[-19 -74  -2  41  57]	-74

[[  6  24 -30  18  -7  14   8]
 [  2  25 -34  15 -10  -5   8]
 [ 22 -38  48 -10  33  80 -19]]	-10

[-14   9 -43  13 -30 -82  20]	13

[-45 -78 -18  81 -63  30]	-18

[[ -1 -28 -11 -61]
 [  6   1  -3 -19]]	6

[[-31  44  71  72]
 [ 53  71 -65 -47]]	53

[ 63  19 -33 -75  33]	19

[ 10   9 -31 -60  47]	9
---
Q:
59,62,25,117,138,134,129
103,166,148,124,206,164,173
88,81,42,130,82,163,117
A: 134

Q: 109,96,21,161,73,243,48
A: 243

Q: 8773,5009,2872,2751,2851
A: 2751

Q: 37,-28,-12,-10,-11,9
A: -11

Q: 0,0,7,6
A: 7

Q: 122,141,123,172,41,215
A: 41

Q: -4,32,-33,7
A: -33

Q: -17,46,-9,28,-36,9
A: -36
---
-40,-36,-51,32
6,10,55,-8
-44,-60,25,-66
value 25

-54,-22,5,1,63
-56,14,45,1,55
-27,-11,-6,1,57
value -6

27,15,-18,26
-19,-40,1,-60
75,29,8,64
value 8

-1,-12,15,-11,29
-37,35,-6,5,84
2,21,-15,-4,32
value -15

-45,-40,-71,-12,-12
-6,-9,-12,4,4
12,9,24,-23,-22
value 24

7,-19,32,6
-8,-45,-9,-10
24,-65,40,-78
value 40
---
[ 11  76 -10  15 -17] >> 76
[-46  51 -49 -33 -85  75   4] >> 51
[76 14 23 10] >> 14
[ 50   9   1  72  60 -61   5] >> 9
[ 18  -2   1  25 -60   3] >> -2
[-29 -13  -3  49  76  37] >> -13
[ 63 -24   7  60 -35] >> -24
[-39  21  12   0  17 -77] >> 21
[ 47 -30 -52  43 -22  61] >> -30
---
[[ 64 -14 -26   8  14 -43]
 [-67  19 -30  19   5  30]
 [ 28  15  33 -19 -14  14]] -> 8

[[  0 -52  22 -62]
 [ 33 -38   6   7]
 [-47  32   6 -22]] -> -52

[[ -9  57  48   2 -28 -33  35]
 [ 38 -76  10  52 -16  21 -20]
 [  1  16  40 -34  17  10  57]] -> -28

[[-3 12 62 28]
 [18 36 -3 25]
 [ 4 25 35 29]] -> 12

[[ 31  54  12  50  22  34]
 [ 13  50 -11  46  15  24]
 [ 19  63  -4  57  21  30]] -> 50

[[-60 -34  60  39]
 [ 77 -12 -10  46]
 [ 77 -71  -9  49]] -> -34
---
array([[ 28,  81,  17, -50, -44],
       [ 68, -10, -18, -82, -16],
       [-65,  66, -43,  35,  23]]) value 28

array([[-14, -26,   1, -15,  13,  -6],
       [ -3, -24,  80,  14, -11,  -7],
       [ -1,   5,  48,  -4,  43,  13]]) value -14

array([[ 22, -79, -43,   2],
       [-83,  -8, -43, -49],
       [-40, -38,  61,  23]]) value 22

array([[  2,  23,  49, -80, -55,  42,  63],
       [ 62, -53,  74,   8, -40, -56, -33],
       [ 84, -31, -49, -15,  84,  -4,   9]]) value 2

array([[-32,  60,  48,  11, -16],
       [ 45, -32, -47,  70, -31],
       [ 14,  15,  16, -29, -16]]) value -32

array([[-30, -27,  20,   7,  21, -28],
       [ 83, -33, -52, -28, -55,  77],
       [ 30, -48,  42,  45,  46,  30]]) value -30

array([[-19,  17,   7,  33],
       [ -3,   0,   2,  12],
       [-72,  39, -20,  45]]) value -19

array([[ 56,  75,  19,  20,  79,   8, -24],
       [ 60,  62, -43, -44,  49,   3, -44],
       [-40, -57,  50,  47, -49, -42,  77]]) value 56
---
[[-31, -6, 2, 1, 39],
 [-35, -4, 8, -2, 41],
 [-28, -7, -3, 19, 33]] Out: 2

[[352, 418, 246, -697, 291, 361],
 [165, 391, 33, 546, 273, 380],
 [326, 364, 202, -524, 294, 435]] Out: -697

[[91, 221, 101, 246],
 [115, 170, 111, 182],
 [162, 30, 149, 31]] Out: 221

[[7, 4, 4, 5, 3],
 [6, 6, 4, 5, 7],
 [2, 6, 6, 6, 5]] Out: 4

[[13, 68, 80, 65, 29, 42],
 [57, 82, 87, 81, 64, 70],
 [43, 77, 86, 76, 53, 60]] Out: 65

[[730, 450, 381, 427, 601, 733, 555],
 [543, 606, 522, 132, 702, 530, 677],
 [461, 844, 612, 827, 569, 585, 496]] Out: 601
